Each row is followed by its class number.
[-225  409  -58  161  208   16  106  -55  139  286 -103  286   75  191
  165   58 -168  -77   27  123  854 -194  -60   75 -129 -187 -322 -106
   88 -202 -171  -26  -70 -143 -218]  9
[   5  -85  127 -128   17  125  178 -104 -173  -46  326  397  -53 -206
  198 -348  -38 -212   81  -92  124   -8 -171 -224   47   18   98 -302
 -278   47   16  -72   49 -121  128]  0
[-127  378  -11 -243 -263   95   54  -17  -69  -45  182  150 -316  -76
    8 -512  -18 -101  -93 -200 -476  -33  -73   42  145 -231   55 -113
 -122 -272  178 -261    3   81   33]  0
[-104  -15  217  -16   18  116  -53   94  -44  196   19 -145   32   76
  -58 -104 -419   14 -405  229   93   21   45  354   44 -346 -404 -210
 -170  126  -92  123  159  312  -10]  1
[  18  274   -3  -74  170   36    2 -122  253  340 -136  124   83 -164
 -102  157   -3  101   -3   90  356 -167   45 -161  -44 -252   28  243
   62   29 -173  197  -80  113 -236]  7
[  78   18 -193  174  -29  -33  128  183  151  -27  -37  -51 -180   63
  199 -470  314 -133  409 -447  103  159 -270 -200 -114 -167   61  270
   -4  -61  291  -33 -202 -226  -82]  4
[-206 -117  213  -56    4   -1 -252  -65   48 -211   22    0  206  145
 -343  160 -258  155 -182  105   67  128  135  -76  -74   84  -85  -81
 -156  104   -5  232   28  339   35]  8
[  16  105  -85 -196   29  204  -28  -25 -148  202   21  183 -191   74
   54 -173 -128 -395  122  -98   45   89  -24   25  -94 -145 -598 -365
   90  -96  -85  -16   77 -425  236]  2
[-223   40  262 -191 -248 -161  285  -14   55 -226  309  396 -276 -354
  203 -101 -113  114  -78  236  182 -326 -143  279   27 -165 -227  325
 -106 -204  275 -129   97  150 -124]  4
[   4  -70  -39   28   76   24   17  -37  -13   -2   20  -30 -154   62
  -77  101    6   18  -76   13  -37 -189  -54   49 -111 -111    4 -155
  -17  124  -92  187  -38  -56   92]  11
[  40   59  -91  245  -17  157   57  101  -50   95   50 -101   73  -12
  336  -98   80 -153   -3 -209  536   42 -219 -140   16  -99  -67   -2
   67  -21 -195  301  -57  -79  -68]  7
[ -91   77  -16   60   45   36  -34  152  165  -50   30   -9 -128  -40
 -105  -15  -44   32   16  -20   49 -141  -43  -20  -96 -362 -219 -107
   80 -115  -81  382  -93   27  -37]  7
[  93  -15  -45  230  152   82   47   93  140   11  -97    4  107   12
  296   55  272  -64  147  -64  196 -129 -191 -150   95 -256  129  -86
   36  314 -109  451 -183 -267   29]  7
[-236 -281    1  -17  -85  -67   -4  105  175  -54   -3  109   70  103
 -267   -7   14  147 -238  100  -78   42   10   28 -149   10  -28  -25
 -208 -100  -17    5    1  330  -80]  5
[ 339  -98 -431  247   58   22  373  111  384   89    4  238   91  126
  336  -37  318  -79  636 -302 -122 -104  -51 -301 -117  132   34  182
  253 -233   77 -135   11 -778  -48]  3
[ 232 -348  -21  148  166  -36   88  121   79   78  -25   60 -126  234
  160   52  308 -129  115 -252  120  -26  -45  157  -83   93   31  145
   17  124   -1   89  -71 -256   22]  11
[ 149 -181  -19  -26   58    2  134  -48    7  -63  201  324  -67 -224
  172  -55  348 -119  239 -263   70   48  -38 -283 -176  330  230  189
 -282 -214   48 -333 -138  -51  217]  3
[  57  262  168    0   48  199  253 -248  -99  165  194  379  237 -100
  268 -194 -217 -155  -43  -68  242   54 -121 -282  284   43  233 -240
  -92    2   -1 -214    4   24  -37]  0
[ 161 -212   65  -69  -30   24  -48   24  -28 -151  -42  -17  -59   59
  -63  -35   53   -3   18    3 -184  125  -71  -75  -18   94 -181   12
   80  126  -12  159   99 -125  106]  5
[ -37 -389  -72  214 -128   16   62  170  198   12  202   17   96   18
  354  130  209  -66   31   25  174 -101 -165  -10   54   35  -54   23
 -162  -17  119   49  -77   47   11]  9
[ 302 -127  148   63  259  104   19 -242  -80 -121  294  199 -172   53
  170 -144 -128  108  341 -535  110  -92   45 -112 -227  193  -61  -32
 -101 -147  241  216  -98  -74  165]  9
[  41 -317   -8  -19  -81  -16   11    8  -85  107   30   44  -40 -144
 -113 -138  -77  -49  -15  103   41   12  -63   13  -21  206  243 -266
 -207    3  -80 -286  274  238   78]  5
[ 352 -233  -40  120  122   28  -23   25   22   67   46 -120    4   52
    1   51   93    6  -55 -328   81  151  -34 -164   15  281  -63  119
  157  -87  -30 -105 -172   -5  -79]  5
[ 174   50    0   50   41   65  263  -46  114  108  287  280 -154 -379
  -32  -38  -42 -249  536 -474  204 -163  -39 -406  -90  105  180   77
 -116 -474  182 -584 -108  -30  235]  7
[  40   70   43 -139   54  105  -68  -13 -113  -91 -107  -63 -156   22
 -105 -228  -75   -8   19  -32  -12  155 -171   24  -56 -105 -293   51
  147   77   74   54  -41 -100   41]  11
[ -83  112   80  142    9  -80   22  -52  -21  -43   87   71   22 -128
  339 -314  366 -143  147 -130   -6   52 -116 -113  111 -103  623   -3
 -416   89  101   12  -59  327  103]  8
[-325  457  -82  -87 -255 -215   60   96  249  -47 -369  103  280  243
    0   32  133  201 -275  391 -567  115  203   65   44 -454   29  304
  102  -23  -71  -47  -29  114 -519]  1
[ 247  -39  -85  311  -93  135  118  -86   85  185  -15  176   19    5
  340 -182  163 -106  410 -439   77   22  -48 -131   70  282  899  -77
  -87 -224  138  -20  134  269   97]  1
[  82  -91   75  167   74   -4   67 -126   71   18  306  305   60  192
  195  129  163  -31   78  -82  -26 -200 -107  -81  -78   72  369  -55
 -155  -55  110  -33  -33   35   82]  3
[  46 -151  -17  358 -180   83   92  123  389  267   12   29  303  124
  326  110   95  -16 -133   48  -17 -122  -50  -60  110 -134  148  -97
 -260   70  -66  251  -89  294  -26]  5
[-405  -35  -49   27   79  125 -101  152  139  -65   25  141   -2  281
 -151 -133    7  -77 -176  336   82   68  -80  101   71 -172 -102 -341
 -248   10  -19  248  215  203  130]  9
[  85 -357 -256  -26 -153   31   96   82  -15  -69  205 -215 -290   42
  186  -48  -15  -27   34 -246 -197   44  -31  -68 -200   62 -412  -10
 -158 -158  273 -574  126   28   59]  9
[ 190  -89   30  -97   31  131   96  -13 -103  135  212   52 -150 -321
  -51  -67  -69 -118  229 -205  252  -66 -145 -225 -388  -24 -450  202
    1 -220  -48 -204 -197 -219  124]  11
[-133 -301  355   97 -167 -228 -133  -62  126 -354  205  -94   15   36
 -162  247 -538  187  -95  -59 -177 -217  244  182   97   25   54 -388
 -204   35  201  435   82  561  101]  10
[  57 -182  298   21   15  201  -22  132   40  119    7   26  152  222
 -109   31 -160  -37 -232   37    3   39  -90  243  176  -28 -242 -109
   68  -10 -141   93  167   39  132]  2
[  89  -13  -76   49  -72  138  -27   32   -8  189   65  241 -124  223
  300 -333  -25 -367  123  -82   58   44 -206  116   45  -65 -214 -397
  -14 -101   36  -16  132 -213   97]  2
[  11  265  299 -170  136  154  125 -455 -117  138  171  640  266  -85
  -58  165 -297  -46  152   41  217  -83  122 -297 -192   -8 -101 -104
   44  -70 -153  435    9 -185   95]  10
[ -63 -109  -77  212  178   60  111   44  189   94  171  138   -6   -3
  -35  363    4   99  -57   57  307 -386    8  -35  -51  -71  190 -115
  -78   52    3  -36 -131   26    1]  4
[   7  392   75 -187    9  344  182 -319  -21  387  171  713    3 -142
  -46 -107 -588  -69 -118   64  257 -179   54  -19    8 -188 -254 -325
  124 -281  -70   73  -14  -92 -121]  10
[ -80 -132 -105  -84  -20 -120  218  -74   69  142   87  373 -358 -214
  108  117  -98 -131  173  282  321 -319   -5    5 -572 -171 -368  202
 -466    9  184 -507    8  -71  129]  7
[-124   56 -152  139  -47   24  166   61  181  -55 -247  290   69   -8
  299  -34  248 -180  215   87   96    3  -18 -211   68 -163  222 -210
 -126  273 -151  416  -49 -305   78]  6
[ 152 -285  224  -80  196   49   76  -14  -84  115  329  -77 -378 -196
  -18  -55  -98  -19 -150 -179  -24 -211    3  123 -112 -279 -121 -399
 -204    7 -151   14  248  299  148]  8
[ 175 -268 -215  290 -300 -108  222  340   98  149  -74 -315   80   12
  401  -39  513  -85 -220   10 -243   92 -265   29   92 -104   36  179
  -10  117 -144 -176 -147 -181 -168]  4
[-128 -214  -69  236 -103   66   20  169   95   57 -198  121  145  177
  236   -7  190 -171  220  -33  324  157  -54   33   56  182  303 -194
 -114  -31  -18  -13  140   99   91]  9
[ 187 -202  133   46  170    7  -89  -67  -58  145   80 -225   87  -30
 -341   74 -231   72   66 -133  -38   16   79   16   61  202  153  -35
   -7   37   80 -230   68  127  135]  6
[ -10   41   82    5 -126   72  101   37  313   59  259  281  -31   12
   95  -72  -46 -128  286 -251   99  -65  -23   27   42  110 -183  136
   -1 -603  266 -186  262  230  112]  7
[  35 -191  120  218  -55   42  -10  137  147  100   80 -109   42   -6
  -13  -50  -81  -49   23 -133  296   88 -106   38   12  -14  -23  180
  -48  -90  118  106 -116  241   10]  8
[-190 -154  -72  114 -100   91   71  181  106  244 -199  236  272   88
   90 -357  144 -225   98  111   32  206  -60   78   30  -96  145 -299
 -320  130 -143  172   69 -120  114]  6
[  26 -154  290   59   72  -14   17   36    5  -17  286  100  -19   89
  271   32   40  -68 -135   55  289 -238 -210  129 -119 -178 -398   43
 -142   20 -128  245   40  -37   53]  2
[ -39   91  153  -39   67  -89   29 -188  156 -152   51  456  192  154
  -50  173 -149   13  258    6  -48  -21  216 -130 -199  111 -194   55
   -5 -130   93  258 -110 -133   25]  11
[ 172 -281   -2   88    4  -28  174    3    2   80   42  351  149  -59
  115   72  299 -249  499 -389  177   49   80 -232 -166  352  190  206
  -61  -99    3  -83 -181 -424  188]  5
[  35 -169  -70   53  161  160  -59  -92  -39   30  276   32  -85   -5
   49 -119  -33   68  -38  -78  -27  -89   13  -24 -131   26  176 -102
 -341   47  147   76   23  329  119]  11
[  -7 -240  -41  239 -293 -112  148   98  -22  -48   45 -189  -52   82
  289   69  199  -75  -56 -251   27  -71  -34   94   -6  174  271   13
 -285   64   16 -149   72   93  145]  4
[ -95  -83   39  -29  -47  127  121  141  -36  376   -5   38  123 -168
 -103 -246 -214  -66 -173  159  -28   53   16  205  -28 -173  -54 -341
 -278 -107 -206 -342  127  193   93]  3
[ 277 -124  -72   97  204   33   91  113    0 -267   65 -155 -139   -5
 -106   59  128   21 -104 -230   39  109 -145 -316   -2  171 -161  246
  155  -27  -76 -204 -264 -202  -26]  11
[  77 -341  165  122   41   44  -16   80  130   98  215   21  -60   57
  162  130   51 -128  154 -120   68 -234  -31  140  -53  -15  -26  -34
 -259    3  126    4   82  131  299]  2
[  30   51 -140  145   -3  -66  271  -27    6  -21  169   73 -118    9
  282  -76  142  -44   55 -222  -11 -119  -89 -170  -35 -108  360   32
  -83 -145   88 -392   55   91 -162]  1
[  62  106  225   83   81  148   72 -157   60  -43  154  283  233   62
  -60  -28  -76   53  -42 -359  118   -3   27 -197   95  172  232   -1
 -118 -177  -89  273  -93  111   91]  7
[ 149 -137  134   49  144   23  122    6 -109    3  275  -64 -169   -1
  328 -226  206 -201  238 -392  171  -27 -173    1   -9  -86   18   -4
 -112   43   47  140  149 -117  227]  3
[ -51  364  187  -46  -86 -121  141 -217  111 -186  609  592 -290 -124
   61 -193 -312 -114  443  -62   69 -265  -94 -195 -188 -103 -193  -18
   51 -664  425  -78  103  109  -32]  4
[ -32  276 -184  342   89 -163  164 -113  244  111  126  179   81   56
  335 -104   45   26  493 -164  -59 -190   57  -74 -162 -131  233 -137
   34 -414  245   56  -60   68 -104]  6
[  76   97   49 -163  178  -27  -32 -188  166 -126  126   70 -294  167
 -322  -65 -276  163  115 -390 -229  -62  163  -32  -86   19 -328   -1
   74 -295  294    9  -68   12   45]  9
[ -62   25  -44  268    9  -49   86  171  192  170 -178  -72   93   97
  139   77  -61  -70 -154  188  198 -203  -45   94   25 -437  -74 -278
  -48  287 -313  505 -162 -184 -108]  1
[ -82   31  -63  125 -267   -8   95  174   87  336 -213  -49  162 -106
  253 -139  218 -252 -124   72  -71  -35 -124  134   87 -216   32 -147
 -347  104 -174 -252 -188  -48  139]  10
[  78  403  -16  161  209 -111   31  -28  287  405 -130 -139  202  -40
  -58  -64 -131  197  408 -275   85 -227   74   27 -159 -369  -35  -18
  390 -434  -20  -17  -91   70 -326]  10
[ 196   62  -19  -32  268   74 -256 -153  -44 -170  -10 -131 -121  208
 -297  -43  -67    2  312 -449 -164  295  189 -389 -198  152  -64   29
  108  -29  192  249  -70   59  179]  5
[  87 -256   13   43    9   67   45  115   67  314   54  -90   72  160
 -208   88 -258    6 -184  142  -43  -44  -28  190 -149 -115 -371 -180
   30  -18 -136 -140  113  -99   19]  3
[-518  403   75  -97 -540 -193  142   82  -68 -104 -215  321   64 -135
  221 -421 -174  -86 -304  588 -344   51  -17  215   69 -462  140 -110
 -563   54  106 -638   39  430 -181]  10
[  26  -51  -60   77 -128  -81   88   27  -30  -14  136  101 -124 -215
  241 -261  251 -177  120  -81   67  -67  -81  -93  -15   77  252  180
 -390   15   43  -49  -89   21  136]  5
[ 127 -413  -10   70   29   61  129  163 -141  198   62 -214   31 -226
   -3  -59  -76  -78 -318   19   41   87 -130   27   40  -85 -125 -260
 -216  165 -182 -328  -69   95   33]  7
[  73 -160   29 -107 -139   33  131  198   33  235   88 -226 -183 -237
   85 -336  134 -167  -89 -144 -227   11 -144   33  -13 -345 -290  -38
 -214   65  -90   27  -82  -71  105]  0
[ 172  -26  167  207 -159   48  119  -39  178    1   64  140  183  195
  345   99  157  -44 -173 -264   90   45 -135  -75  152  204  -33  170
  -42 -105  -29   59 -139   19   11]  6
[-129  -19   75   34   15  -51   90  -45  -27 -203   92  339  -17  113
  198  -11   48 -139   62   69  162  -58   -2   95   80  100  -23  -52
 -132   96   61  173   75 -239  143]  6
[  74  -71  447 -271  133 -187   76 -341 -157 -234  497  170 -488 -110
 -148  -48 -387  166 -271 -267   67 -470   48  177 -265  100 -331 -142
 -366 -290  -82 -130  255  299  190]  2
[-105  -79 -123  255 -115   10   51  165  278  113  -36  136  316  235
   93  240  116  -77  -71  123  -56    9  169   76   74   96   94   43
 -122  -37  -90  251 -126  -94   70]  3
[ 213 -283   91  276  -51  -12  216  158  193 -151  282   76  -81 -163
  240   24  214  109  -35  -78  -82 -100 -175  -63  114  106  384  252
  -99 -285  130 -140   64  442  -48]  7
[ 154  -77  -21   83  -47  149  117  130   93  134  112   -6   42   24
   96  -13 -146 -136 -115   32   75   61 -139  -44  147    7 -400 -108
  190  -87  -34  -13  -64 -221  -21]  0
[ -16 -154  139   31  148   75  -40  126 -140  -36  362 -198 -108   46
 -104 -109 -250  -68   12 -184   22  -70 -109  254   84  -77 -358  -44
   78 -229  273 -293   14   48  160]  2
